Below are the code and all the weights of a small trained network. Each question names an input and a class and asks about switching units off, where a switched-off unit gives its printed mean instead of its output.

import numpy as np


def w(rows, s, z=0):
    codes = np.array(rows[::2]) - 128.0
    scale = np.full(codes.shape[1], s)
    scale[-1] = z or s
    return codes * scale


def f(y):
    return y / 2 * (1 + np.tanh(0.7978845608 * (y + 0.044715 * y**3)))


def log_softmax(a):
    a = a - a.max(-1, keepdims=True)
    return a - np.log(np.exp(a).sum(-1, keepdims=True))


def net(x, mask):
    res = np.array(x, float).reshape(1, 5) / 4 @ E
    y = f(res @ A[0][:, :-1].T + A[0][:, -1])
    res = res + np.where(mask, y, B[0][:, -1]) @ B[0][:, :-1]
    return log_softmax(res[-1] @ U[:, :-1].T + U[:, -1])


A, B = {}, {}
E = w([
[132,126,132,129,131],'x0',
[39,209,208,231,189],'x1',
[193,63,195,123,253],'x2',
[129,129,128,127,131],'x3',
[181,234,223,47,98],'x4',
],0.0055)
A[0] = w([
[186,209,217,50,112,127],'N1',
[202,85,74,50,86,88],'N2',
[203,65,199,139,241,202],'N3',
[80,35,50,200,163,192],'N4',
[208,67,209,126,253,252],'N5',
[181,211,220,50,111,130],'N6',
[83,42,47,200,164,182],'N7',
[202,84,75,47,85,114],'N8',
[42,199,200,216,168,142],'N9',
[204,84,74,49,84,106],'N10',
[59,190,189,203,158,104],'N11',
[81,37,43,205,165,163],'N12',
[58,186,192,202,155,95],'N13',
[40,200,53,126,8,221],'N14',
],0.0054,0.0021)
B[0] = w([
[25,181,147,13,120,181],'N1',
[23,25,22,163,250,187],'N2',
[212,237,19,151,65,210],'N3',
[79,222,170,12,72,224],'N4',
[187,228,26,128,70,231],'N5',
[33,174,138,17,133,183],'N6',
[76,224,181,11,73,219],'N7',
[49,64,28,145,218,195],'N8',
[84,98,23,132,188,211],'N9',
[35,50,16,151,231,194],'N10',
[65,64,10,156,215,182],'N11',
[55,225,189,7,69,219],'N12',
[52,51,1,163,231,179],'N13',
[234,198,4,211,88,254],'N14',
],0.0047,0.0041)
U = w([
[68,57,86,154,225,105],'0',
[133,134,137,133,109,185],'1',
[74,164,179,54,99,90],'2',
[150,122,136,149,115,181],'3',
[204,168,90,180,90,95],'4',
[170,63,230,200,116,87],'5',
[184,11,254,228,124,2],'6',
[166,2,254,211,125,6],'7',
],0.0095,0.0092)

Each question gives the input, the list of numbers given to net, and the class t.
The units are the neurons (one row each of A and B). Each row of codes is followed by its name. A weight is (code - 128) times the scale printed after its matrix; where a second scale follows, it is the last column's (A, B and U).
mask holds one flag per neuron, in row order. A switched-off neuron (its flag False) gives its mean, the last column of its row in B, instead of its output. The means were averaged over made-up inputs and are rounded, as every weight is.
A unit's drop is (log p(t) with every unit on - log p(t) with that unit switched off) / (log p(t) with every unit on - log p(t) with every unit switched off).
The circuit of an input: a set's keep is (log p(t) with only the set's units on - log p(t) with every unit switched off) / (log p(t) with every unit on - log p(t) with every unit switched off). Starting from the 12 units with the biggest drops (on a tie, the unit counted first), units are removed one at a time, each time the one whose removal leaves the highest keep (on an exact tie, the one counted first), for as long as the keep stays at least 0.8.
units of the circuit, in order: the units of the circuit, biggest drop first
k most important neurons: the k neurons with the biggest drops, biggest first
drop when u is switched off: that unit's drop, to one decimal
input [-3,8,-7,-4,-1], class 0: units of the circuit, in order	N13; N11
input [-6,5,7,1,0], class 4: units of the circuit, in order	N3; N5
input [6,6,4,3,-7], class 2: units of the circuit, in order	N12; N4
input [4,7,-1,1,5], class 0: 3 most important neurons	N13; N11; N9
input [7,0,-8,1,-1], class 4: most important neuron	N14
input [3,-6,-6,-4,4], class 0: units of the circuit, in order	N2; N10; N8
input [5,0,8,2,-5], class 4: 2 most important neurons	N3; N5
input [5,-8,-6,7,0], class 0: 3 most important neurons	N2; N10; N8
input [5,-8,-6,-4,8], class 0: drop when N10 is switched off	0.3
input [-2,-4,5,7,-8], class 2: drop when N4 is switched off	0.2
input [-3,8,0,-2,3], class 0: drop when N10 is switched off	0.0
